Each row has a name. Each question is about the rows just above it. Places in a row count from 0.

[ -7   7  -5 -10  38  24  13 -59 -16 -19 -11  -8 -34  22   8  -5 -25 -45
 -40  -9 -19   4  12  12 -16  -7  -5  20  12  61  12 -19  30  -2  10 -15
 -26 -39  -2 -58   0  20]  <72>
[ 12  13   3  -7  28  26  26 -67 -29  -7 -12   2 -38   7   1  -5 -26 -39
 -43 -17  -7  -6  15  11  -5   9  -6  30  -1  53   3 -21  30   8  31 -21
 -26 -26   2 -39 -12  20]  <44>
[  8  11  17 -26 -10   5  -7 -15 -21 -11 -15 -16  46   3   4  13   0 -11
   0   5  14 -11 -15   4 -15 -29   2  21  -7 -19  -8 -18 -25 -40  20 -88
 -59  32 -30 -40   4  15]  <7>
Among the named rows, does one hold [-40  -8 -19   4  12] next to each other, in this order? | no
At which places does <44> hold [1]? | 14
Among the named rows, does one hold [  2 -38   7   1  -5] next to each other, in this order? | yes
Among the named rows, does one hold [30 -1] next to each other, in this order? | yes
Every place of [38] in <72>: | 4

[11 -6 -6 -6 -6] = <106>
[15 59 -7 26 42] = <4>
[-35  -5  49  47 -18] = <50>
Is [ 47  49  -5 -35] printed in one of the named rows, side by side and in this order? | no
Places of [-6] in row <106>: | 1 2 3 4
Every place of [15] in <4>: | 0

[-62   8  47   7 -62   7 -62] = <70>
[ 28 -69  47 -59 -17   7  39] = <54>
[ 77   3  61 -29   5  65  73] = <38>
Is [ 3 61] printed in one of the named rows, side by side and in this order? | yes
Places of [7] in row <70>: | 3 5
Among the named rows, does one hold [-58 -17   7] next to each other, in this order? | no

[  6  12 -36   0  25 -17  24 -71  11  -5  18  27   7  53  -7  18   2] -> <114>
[ 12   9 -39  20  22 -11  24 -62  20   7  17  20  10  50   1  10  -5] -> <40>
[-30  19   5  -4  -3 -27  -3  -4  19  25   1  65 -38  17  27  29  44] -> <128>
Shift each entry of [20 10] by +1 times 1: | [21 11]
At which places does <128> hold [-4]? | 3 7
[-7] with +1 step of 1 on every entry: | [-6]
Move every entry of [-4] by +1 step of 1. | [-3]
Among the named rows, does one hold [-5 18 27] next to each other, in this order? | yes
Places of [24] in row <40>: | 6
Is [ 1 50 10 20 17] printed in one of the named rows, side by side and in this order? | no

[  9 -25  -7 -11   6  -5  12  -6   7 -20 -11 -22  22  19  -8 -12   3   2
  40  -5   2  71  28   5  -5  -2 -10 -14  -4  -1   8  -9 -17  16   6  -2
   8  -4  -1   7 -10  20  20  16  19  -2   2 -14  28]  <152>
[  8 -24  -9   1 -33  32   4  -7   7  -3   8  12 -41  70  17  -9 -11  -3
  -8  -9 -18  43  11  -2 -19  -1  -4 -10  16  -9  -3  13 -19 -21   8  -3
  14   7  15  -5  42  14   6   1 -28  13 -14   2 -48]  <95>
[ 15   6   3 -11 -30   2   5 -14   3 -11 -17  -5  39  -2  44  -4  -1   3
 -21   6  24  -2   8   2  20   7  -2  -2  38   5  11  22  14 -22  -6 -25
   1  -9 -11  10  32   5  56   4  14   4  -3  -5  17]  <86>
[  4 -45 -14  -1  18   6 -11 -12  -3  -9   3 -14  28 -31  12  -4   4  -1
 -34  -4   9 -38  38  -5  -3  14  -4  -5  28   5  -4   3  -2   5  -7   3
  -2  17   6  16  35  13  -1  -4 -43  -1  16  12  -2]  <184>
[  4 -27  -8  -2  35 -41  -3 -15  11  -3 -46 -11  19   0 -23  -2   7   3
   5  21  11  37   5 -15   9 -15 -10   5  12  -7  11  16 -40  -5  -4   0
  -8  17   0  42 -19  13   4  -3  -6  -3 -15  -2 -15]  <115>
[ -4  28   7 -11   4 -13  -1  -2   3  -2  -3   7   2  14 -21   9  -2   7
 -12   3  20  -3   2   5 -12  -1  -8  -6 -21  11   2  11  41  -3  -3 -25
   2 -27   4  24  32   0  87  -8  -1   8  11  10   4]  <9>
[  4 -45 -14  -1  18   6 -11 -12  -3  -9   3 -14  28 -31  12  -4   4  -1
 -34  -4   9 -38  38  -5  -3  14  -4  -5  28   5  -4   3  -2   5  -7   3
  -2  17   6  16  35  13  -1  -4 -43  -1  16  12   2]  <117>
[ -3 -41  -5   9 -14 -20  -1 -16  -1  -1   4   9   8 -18   8   3  -5   7
 -34   2 -23  -4  15  -5  -2   2 -29  -4  45  -6   1  23  -1   5  10  18
  -2  15   1  29 -12 -11   5  -2 -43 -15   9 -17   9]  <112>
[  5 -21   3   4 -37  -2  -2  16  -6   5  -5 -27  12 -43  -4 -12   1   5
 -11  -1 -13  12  20 -10 -26   7   8  11  -6   2  -9  -8  -7 -20  -7 -11
   3  -7  -5  11  18  14  61   2  28  -1  -1 -18 -22]  <43>
Is [ -7 -20  -7 -11   3] printed in one of the named rows, side by side and in this order? | yes
Shift each entry of [28] by -1 times 1: | [27]
Does one of the named rows hold [ 7  2  5 21] side by side, in this order? | no
Shift each entry of [ -3 -41  -5   9] by +1 times 1: | [ -2 -40  -4  10]
Does one of the named rows hold [-2  3] side by side, in this order? | yes

[23 11 10 16  9 16 23 13  3  3 12  4 14 11  7 43 32  7 22 10 12 19 10 23
 22  5  0 23  1  3 20 10] = <74>
[13  1  7  6  8  2  6 10  1  3  6 13  7  5  3 25 14  1 11  1  2 10  9 11
  8  3 10  9  1  4 13  1] = <18>
[13  8  7 31 21 16 38  6  5  1 26 20 10  7  5 67 50  5 16  6 22 45 12 26
 30 17 21 27  4 27 10  5] = <113>
Is [ 5  3 25 14] printed in one of the named rows, side by side and in this order? | yes
[ 6 13] with -1 step of 1 on every entry: | [ 5 12]
Every place of [1] in <18>: | 1 8 17 19 28 31
Is [ 5 22 23] printed in one of the named rows, side by side and in this order? | no

[-40 -43 -39 -43]  <133>
[  0 -12 -26  10]  <29>
[69 69 70 70]  <89>
[-29 -40  71  70]  <76>
Places of [70] in row <89>: | 2 3
Shift each entry of [  0 -12 -26] by +1 times 1: | [  1 -11 -25]
Move every entry of [70] by +1 step of 1. | [71]
Every place of [69] in <89>: | 0 1

[  8  36 -18   4 -35  -6  44   9  24  19   3   2  -3  -7   9  51  11  15
  -5] : <60>
[  7 -26  17  32 -24  30  17 -21  24  -3 -33  58   0  -9  23  34   9  16
  15] : <26>
[  3  10  50  50 -74 -18  31 -15   4  -8 -23  22 -25   1 -11 -15  20  50
  -9] : <52>
Among the named rows, does one hold [24 -4] next to each other, in this order? | no
Places of [50] in row <52>: | 2 3 17

[13 15 13 15 15 -5]  <8>
[-12 -11  12  10 -60  41]  <125>
[-48 -18  54   8 -53  57]  <42>
[ 34  14  35  12 -64  21]  <30>
Is [ 12 -11] printed in one of the named rows, side by side and in this order? | no
Among the named rows, does one hold [-48 -18] next to each other, in this order? | yes
At which places does <8> hold [13]? | 0 2

[  1 -34 -15   1  -8   4   2  -7 -62] = <45>
[  1 -34 -15   1 -34  16   2 -34 -62] = <67>
[  1 -34 -15   1  -8  16   2   6 -18] = <111>
[-21  22  85  69 -11  -3 -49 -31  36] = <37>
Does one of the named rows hold [  4  -8   1 -15 -34] side by side, in this order? | no
Every place of [-34] in <67>: | 1 4 7
Move every entry of [1] by -1 step of 1. | [0]
Does one of the named rows hold [ 2 16 -8] side by side, in this order? | no
Move every entry of [6] by -1 step of 1. | [5]

[-31 -15   7  20  -6  -3 -36   5 -18  -8  10  22 -33 -15   9  39  -8  -8
  12  14   3  11 -15  -8  36] -> <71>
[-27 -20   3  19  -7 -12 -26  -9 -32  34   1  25 -28 -22   3  36 -12 -29
  20  19  -1  22 -18   0  23] -> <136>
[-34 -16   3  28   0 -10 -45   3 -16  31  15  24 -28 -14  10  36 -11 -34
  18   9   0  10 -12  -7  33] -> <140>
[-30 -23   4  25  -4   4 -30  -2 -21  26  10  26 -34 -11  17  35  -9 -34
   7  11   3   8 -10  -6  35] -> <191>
[-33 -17   0  27  -4 -13 -36   5 -20  36   9  18 -27 -16  13  38  -7 -31
  18   7   9  -5 -12 -11  28] -> <186>
[-25  -9   4  30   4 -24 -38  -9  -8  -9   4  27 -24  -9  12  36 -13 -27
   5   4  -4  -3   4 -13  39] -> <199>
[-29 -17  -3  32 -12  -4 -35  -5 -13  20  12  23 -27 -15   7  33  -5 -40
   7   9   5   5 -12 -14  36] -> <116>
[-29 -12   0  22  -4 -11 -43   6 -19  29  12  24 -26 -14   9  30  -9 -34
   7   7   3   9  -6 -11  36] -> <170>
[-11 -19  31  43 -17 -22 -63   7 -76  24  16  49 -37 -17   2  13  18 -50
  49  16  -1   4 -18 -42  47] -> <10>
[-33 -17   0  27  -4 -13 -36   2 -20  36   9  18 -27 -16  13  26  -7 -31
  16  17   3   6 -16  -4  34] -> <168>
[-29 -12  -4  33   3 -12 -44  14 -16  28  13  23 -38 -19  15  23  -7 -34
   9  11   9   5  -1  -1  36] -> <206>
Is [26 10] printed in one of the named rows, side by side and in this order? | yes
Among the named rows, does one hold [-26 -12  -7] next to each other, in this order? | no
Among the named rows, does one hold [ 36 -12 -29] next to each other, in this order? | yes
Every place of [-8] in <71>: | 9 16 17 23
Every place of [4] in <199>: | 2 4 10 19 22
Among the named rows, does one hold [-15 -33] next to each other, in this order? | no
At which places does <136> hold [-22]? | 13

[ 14 -61  48 -11 -22  -5 -21 -24  34  50 -29   6 -28  -5   7  38 -28  28
   0   8 -39 -26 -12 -24 -27   8] = <69>
[  2 -59  18  -1  -4  11  -3 -30  13  53  -1  23   7  16  -4  30  -9  45
   2   0  -2 -26 -13 -39 -22  -2] = <124>
[-14 -70  -3  -1 -20  29  -9 -16  14  25  14  15  25   0   0  30  -1  35
 -15  -2  22  -6 -23 -23 -15 -14] = <15>
[  3 -83  55 -41 -83 -20 -85  -7  62  -8 -39 -53 -76 -79   6  52 -53 -25
  -2  -2 -76   5 -39 -53 -47  34] = <148>
[ 11 -82  15   3 -54  23  -1  10  49   6 -23   1 -14 -26  43  37 -22  33
 -48   8 -22  20  -4  -6 -13 -10] = <93>
Move every entry of [6] by -1 step of 1. | [5]
Is [ 7 16 -4] printed in one of the named rows, side by side and in this order? | yes
Does one of the named rows hold [  3 -83  55] side by side, in this order? | yes
Is [15 14] printed in one of the named rows, side by side and in this order? | no
Move every entry of [-28] by +1 step of 1. | [-27]
Places of [-53] in row <148>: | 11 16 23

[ -1  -6   0  -2   2 -20   1  -2  -1  -4   8  -1   3  -7   2  -8  -7  -5
 -10  -2  -4  10   0   0  -8   2  -1   3  21  -1  13 -13   7   0   0   6
  -9  -1   2  18   5]  <12>
[ -4   2   4  -3   2   0   3   3   2  -4  -1   3   3   1  -4   3  -4  -4
   1  -2  -4  -3   0   0   2  -4  -1   3   2  -1   3  -6  -3   0   0   2
  12  12   2 -15   3]  <94>
[-4  2  4 -3  2  1  3  3  2 -4 -1  3  3  1 -4  3 -4 -4  1 -2 -4 -3  0  0
  2 -4 -1  3  2 -1  3 -6  3  0  0 -2  2  2  2 -1  5]  <155>
[  6  -6  -1 -13   8 -23   0  -3   0  -1  24  -1   9  -7  25  -9 -15 -13
 -10 -13   1  29   0   8 -10  21   1   5  40  33  41 -33  24   0   4   7
 -11  -1  11  59  10]  <143>
[-17  49   9 -29   6  37  44  30  22  -8  -9  26  53  71 -50   7 -14 -21
  65 -12 -41  -7   6   0  22 -42  -1   8 -19  -3   9 -83 -23  30   0 -34
  16  23  11 -47   5]  <127>
[  8  10   9 -13   2   8   8   6  12  -1  -9   8   9  17  -7   5   3 -12
  13   2  -4  -5   0   0   6  -8  -1   5 -19   1  -4 -17 -11   0   0 -12
   8  12   2 -15   3]  <109>
Among the named rows, does one hold [ 0  2 -4 -1] next to each other, in this order? | yes
Places of [1] in row <155>: | 5 13 18
Is [3 0] printed in one of the named rows, side by side and in this order? | yes
Is [-6 -3  0  0  2] printed in one of the named rows, side by side and in this order? | yes
At which places does <109> hold [8]? | 0 5 6 11 36
Is [8 8] printed in one of the named rows, side by side and in this order? | yes

[ 0  1 -1  2  1 -7 -2  3 -1 -3  3 -2 -2 -1  0 -1 -3  0  3] -> <150>
[  0   1  -9   3   0 -23  -1   1  -2 -13   7  -3  -8  -5   1  -6  -8   5
  10] -> <153>
[-1  0  0  1  1 -2  0  1 -1  0  1  0  0  0  0  0  0  0  1] -> <147>
[ 92 -14 -40 -11 -45 -29  34 -83  19 -70   3  14 -46 -59  10 -40  -1  37
  25] -> <158>
[  2   1  -4   3   1 -14  -1   3  -2  -7   5  -3  -4  -2   0  -3  -4   3
   6] -> <171>
[ 92 -14 -58 -11 -45 -29  34 -83  19 -70   3  17 -46 -59  10 -40  -1  37
  25] -> <88>
[  7   1  -9   3   0 -23  -1   1  -2 -13   7  -3  -8  -5   1  -6  -8   5
  10] -> <118>
[ 12  -3  -6  -4  -7   5   6 -14   4  -6  -2   4  -4  -7   1  -4   3   4
  -1] -> <121>
Does one of the named rows hold [ 7 -3] side by side, in this order? | yes
[-59  10 -40] with +1 step of 1 on every entry: | [-58  11 -39]

[ -9 -12   6  18  25 -15  12  -2  37   3  -7]  <63>
[ 70 -56 -11  13 -48   9  20   2   4 -12 -28]  <90>
[ 34 -19  -7 -14 -29  -1 -11  33  25  -2 -23]  <85>
[-1] with -1 step of 1 on every entry: | [-2]
[70] with -1 step of 1 on every entry: | [69]
At which places does <85> hold [-14]? | 3

[ -7  -5  12  13  -9 -13] -> <110>
[-40  42 -23 -18   1  22] -> <154>
[ 69 -80  61  22 -10 -61] -> <101>
[-49  47 -18   1  -3   6] -> <132>
[ 45 -39  10   5   4   1] -> <2>
[ 44 -55  50 -11 -10 -40] -> <157>
[ 44 -55 -22 -11 -10 -40] -> <3>
[-57  53 -23  -3  -7  19] -> <180>
[  1 -55  50 -11 -10 -40] -> <173>
[-22] with -1 step of 1 on every entry: | [-23]
[-23] with +1 step of 1 on every entry: | [-22]

[-21  16   0   3 -34 -33  12] -> <49>
[ -6   5  43   0  10 -30   4] -> <141>
[-16  -8 -16 -16   4   4   4] -> <75>
[  5   5   4   5   4 -17   4] -> <11>
[ 29  71 -38 -10   1  23  33] -> <66>
At which places does <11> hold [5]? | 0 1 3
Shift each entry of [-10   1] by +1 times 1: | [-9  2]
Does one of the named rows hold [ -1   3 -34 -33  12] side by side, in this order? | no
Places of [-16] in row <75>: | 0 2 3
Move every entry of [43] by +1 step of 1. | [44]
Does one of the named rows hold [ 5 43  0 10] side by side, in this order? | yes
Shift each entry of [-21  16   0   3] by +1 times 1: | [-20  17   1   4]

[-18 -55 -24 -28 -33 -42 -60 -26 -37  -2 -35 -61 -53  19 -41 -35 -37 -57
 -67] -> <6>
[-33 -21  38 -48  38 -25 -12 -48 -41  71  25  32  52  -3  35  13  29  55
  25] -> <21>
[-44 -30  -6 -36  -4 -36   7 -45 -10  36 -13  27  37 -13 -12   6   1 -10
  -7] -> <182>
[-44 -30  -6 -36  -4 -36   7 -45 -10  36 -13  27  37 -13  35  36  41  20
  13] -> <64>
[ 34  18   1  27  -5  22  -5  34   8 -18  11 -21 -25  15 -13  -8 -18 -22
 -21] -> <122>
[-3 -6 -3 -1 -2 -6 -1 -2  4  2 -7 -3 -4  4 -5 -6 -1 -2  1] -> <146>
[ 29  17  -2  26  -6  18  -1  32  14 -17   6 -19 -25  14 -16 -14 -17 -19
 -14] -> <107>
[-18 -54 -23 -27 -30 -40 -59 -26 -36  -2 -31 -58 -51  18 -36 -30 -33 -56
 -65] -> <46>
[ 10  -5  19 -13  21  -5 -14   1 -21  21  38 -17  -7  -6  14  -9   0  13
   6] -> <198>
[ 8 10 17  3 13  7 -6  4 -6 19 12  5  9 14 -2 -7 -3 11 -1] -> <103>
Shift each entry of [ 3 13  7 -6] by -1 times 1: | [ 2 12  6 -7]
Shift each entry of [7] by -1 times 1: | [6]

